X =
[[ 4.18  0.35  3.92  0.34 -0.29  5.39 -0.90  1.90]
 [-2.00 -0.35  1.14  0.25 -0.41 -0.30 -3.06 -1.00]
 [ 4.60 -2.28  5.46  0.02  0.05  5.87  4.03 -4.12]
 [ 2.80  1.81  3.08  0.12 -0.48  2.43 -3.53  2.76]
 [-0.53 -3.58  0.98 -0.12  0.36 -0.93  7.92 -5.29]
 [ 6.51 -0.90  4.13  0.11 -0.27  6.38  2.90 -2.31]
 [ 4.68  2.44  4.88 -0.19  0.35  4.32 -3.62  3.97]]
Rows and columns are numbered from 0.
Give the entry in row 0 and column 0.
A: 4.18
The entry just right of the largest entry -> -5.29
Give the entry at row 0, column 1.
A: 0.35
Give the entry at row 2, column 0.
A: 4.60
Give the entry at row 1, column 0.
A: -2.00
The entry in row 2 and column 2 -> 5.46
Give the entry in row 2 and column 1.
A: -2.28
The entry at row 1, column 2: 1.14
Give the entry just left of 1.14.
A: -0.35
The entry directly above -0.27 -> 0.36
Give the entry just right of 0.36.
A: -0.93
The entry just right of 1.81 -> 3.08
Give the entry at row 0, column 2.
A: 3.92
Give the entry just left of -0.29.
A: 0.34
Give the entry just left of 2.76.
A: -3.53
Give the entry directly below 4.60.
A: 2.80
The entry just left of -0.48: 0.12
The entry in the top-right corner: 1.90
Give the entry just right of 2.80.
A: 1.81
The entry in the bottom-left corner: 4.68
Give the entry directly below 0.12.
A: -0.12
The entry just left of 0.05 is 0.02
The bottom entry of the column that holds the largest entry -> -3.62
Give the entry directly above 4.03.
A: -3.06
The entry directly below the smallest entry: -2.31
The entry just left of 1.90 is -0.90
The entry in the bottom-right corner is 3.97

Read these off the matrix that follows.
1) Read off the entry directly below 83.20.
2) Read off the last entry in the row that holds the smallest entry.
3) Read off the first entry on the diagonal from the top-right corner.
4) Read off the entry in the bottom-right corner.
5) Read off the entry directly below the smallest entry.
6) Read off the entry just right of -64.52.
7) Read off the entry directly below -37.41.
8) Read off the entry just left of -2.36.
-109.03,-37.41,-16.40,-15.53,88.86,83.20,-155.82,-2.36,-61.58,77.37,250.03,-86.18
-99.45,-50.35,-235.37,146.87,65.54,-52.70,-130.88,173.42,224.40,-60.48,157.12,-95.10
-0.34,-95.03,-64.52,63.18,126.36,4.56,57.93,-47.79,38.15,-10.27,143.86,-60.95
1) -52.70
2) -95.10
3) -86.18
4) -60.95
5) -64.52
6) 63.18
7) -50.35
8) -155.82
